Here is a tiny trained network, its code and every weight. The questions are about switching its units off for an input and a target symbol, where a switched-off unit gives its printed mean instead of its output.

import numpy as np


def w(rows, s, z=0):
    codes = np.array(rows[::2]) - 128.0
    scale = np.full(codes.shape[1], s)
    scale[-1] = z or s
    return codes * scale


def f(y):
    return np.maximum(y, 0)


def softmax(a):
    e = np.exp(a - a.max(-1, keepdims=True))
    return e / e.sum(-1, keepdims=True)


def log_softmax(a):
    a = a - a.max(-1, keepdims=True)
    return a - np.log(np.exp(a).sum(-1, keepdims=True))


def net(x, mask):
    ids = ['Γαβδηλμξψ'.index(c) for c in x.split()]
    T = len(ids)
    res = E[ids] + P[:T]
    r = res
    for j in range(3):
        rows = slice(2 * j, 2 * j + 2)
        q, k, v = (r @ M[0][rows].T for M in (Q, K, V))
        z = softmax(np.where(np.tri(T) > 0, q @ k.T / 2**0.5, -1e9)) @ v
        o = O[0][rows]
        res = res + np.where(mask[j], z, o[:, -1]) @ o[:, :-1]
    y = f(res @ A[0][:, :-1].T + A[0][:, -1])
    res = res + np.where(mask[3:19], y, B[0][:, -1]) @ B[0][:, :-1]
    return log_softmax(res[-1] @ U[:, :-1].T + U[:, -1])


Q, K, V, O, A, B = {}, {}, {}, {}, {}, {}
E = w([
[94,166,183],'Γ',
[95,155,114],'α',
[251,179,157],'β',
[67,89,191],'δ',
[120,197,106],'η',
[91,114,115],'λ',
[71,76,145],'μ',
[87,135,137],'ξ',
[70,123,165],'ψ',
],0.017)
P = w([
[3,245,87],'0',
[84,88,40],'1',
[75,116,74],'2',
[68,105,68],'3',
[70,115,77],'4',
[71,128,99],'5',
[67,111,93],'6',
[74,141,96],'7',
[62,136,103],'8',
[72,161,99],'9',
],0.0052)
Q[0] = w([
[4,162,91],'head 1',
[161,77,110],'head 1',
[88,203,122],'head 2',
[78,136,162],'head 2',
[200,95,62],'head 3',
[198,105,144],'head 3',
],0.038)
K[0] = w([
[4,176,97],'head 1',
[155,81,113],'head 1',
[145,161,125],'head 2',
[185,87,147],'head 2',
[203,127,164],'head 3',
[244,80,111],'head 3',
],0.038)
V[0] = w([
[159,171,18],'head 1',
[153,254,147],'head 1',
[127,87,145],'head 2',
[47,127,105],'head 2',
[89,103,47],'head 3',
[111,117,100],'head 3',
],0.022)
O[0] = w([
[123,129,8,7],'head 1',
[66,25,100,156],'head 1',
[152,159,94,147],'head 2',
[93,192,170,230],'head 2',
[76,183,121,149],'head 3',
[107,155,127,142],'head 3',
],0.018,0.014)
A[0] = w([
[187,192,174,58],'neuron 1',
[171,132,196,18],'neuron 2',
[220,79,33,63],'neuron 3',
[193,46,129,107],'neuron 4',
[124,127,64,61],'neuron 5',
[162,254,69,166],'neuron 6',
[86,63,110,53],'neuron 7',
[190,138,100,62],'neuron 8',
[150,49,29,64],'neuron 9',
[245,102,98,117],'neuron 10',
[149,91,160,38],'neuron 11',
[109,145,116,107],'neuron 12',
[157,193,144,60],'neuron 13',
[200,61,71,2],'neuron 14',
[51,202,62,79],'neuron 15',
[197,127,36,118],'neuron 16',
],0.0067,0.007)
B[0] = w([
[202,66,95,254],'neuron 1',
[128,137,69,234],'neuron 2',
[72,30,136,144],'neuron 3',
[88,202,117,152],'neuron 4',
[171,164,147,137],'neuron 5',
[100,234,89,175],'neuron 6',
[217,80,141,178],'neuron 7',
[141,134,125,128],'neuron 8',
[213,235,169,159],'neuron 9',
[143,104,72,132],'neuron 10',
[153,132,110,146],'neuron 11',
[139,122,116,140],'neuron 12',
[203,88,90,204],'neuron 13',
[5,174,99,142],'neuron 14',
[125,81,57,177],'neuron 15',
[117,73,186,136],'neuron 16',
],0.017,0.012)
U = w([
[82,1,153,58],'Γ',
[82,50,56,149],'α',
[96,104,118,204],'β',
[195,122,213,102],'δ',
[153,70,59,2],'η',
[62,149,90,192],'λ',
[138,196,118,68],'μ',
[59,92,111,190],'ξ',
[44,182,227,224],'ψ',
],0.0038,0.0034)

Each question gives the input, a string of symbols that net reads in full, and the target symbol t.
The units are the heads (2 rows each of Q, K, V and O) and the neurons (one row each of A and B). Each row of codes is followed by its name. A weight is (code - 128) times the scale printed after its matrix; where a second scale follows, it is the last column's (O, A, B and U).
mask holds one flag per unit, heads first, then neurons. A switched-off unit (its flag False) gives its mean, the last column of its rows in O or B, instead of its output. The means were averaged over made-up inputs and are rounded, as every weight is.
A unit's drop is (log p(t) with every unit on - log p(t) with that unit switched off) / (log p(t) with every unit on - log p(t) with every unit switched off).
The circuit of an input: a set's keep is (log p(t) with only the set's units on - log p(t) with every unit switched off) / (log p(t) with every unit on - log p(t) with every unit switched off). Starting from the 12 units with the biggest drops (on a tie, the unit counted first), units are removed one at a time, each time the one whose removal leaves the highest keep (on an exact tie, the one counted first), for as long as the keep stays at least 0.8.
circuit, biggest first: the units of the circuit, biggest drop first
most important unit: the unit with the biggest drop
top k neurons: the k neurons with the biggest drops, biggest first
drop when u is switched off: that unit's drop, to one decimal
input η δ μ η ψ δ δ δ α α, target η: circuit, biggest first : head 1; neuron 9; neuron 7
input λ λ ξ η δ δ δ Γ ψ Γ, target λ: top 2 neurons : neuron 15; neuron 6
input Γ δ μ δ η, target Γ: most important unit : head 1
input η μ α α μ α μ ψ μ μ, target η: circuit, biggest first : head 1; neuron 9; neuron 7
input ψ μ δ ψ, target ψ: circuit, biggest first : neuron 1; neuron 13
input η Γ Γ ψ, target η: top 3 neurons : neuron 9; neuron 15; neuron 7
input λ μ δ ψ δ δ μ λ, target λ: top 2 neurons : neuron 6; neuron 15
input μ δ ψ δ δ ψ α Γ, target μ: circuit, biggest first : head 1; neuron 6
input ψ μ α, target ψ: circuit, biggest first : neuron 1; neuron 13; head 1; neuron 2
input η δ ψ, target η: top 3 neurons : neuron 15; neuron 9; neuron 7
input ψ α δ ψ λ μ λ, target ψ: top 2 neurons : neuron 1; neuron 13
input η ψ Γ μ δ, target η: top 3 neurons : neuron 15; neuron 9; neuron 7
input η δ ψ δ δ δ λ λ, target η: top 3 neurons : neuron 9; neuron 15; neuron 7
input ψ δ δ ψ Γ ψ Γ μ, target ψ: most important unit : neuron 1
input δ η μ δ μ, target δ: circuit, biggest first : head 1; neuron 1
input α λ δ δ ξ Γ δ, target α: drop when head 2 is switched off : 0.1
input δ Γ Γ Γ ψ δ ψ δ ψ ψ, target δ: drop when head 1 is switched off : 1.5
input η δ ξ ξ δ Γ, target η: drop when neuron 9 is switched off : 0.4
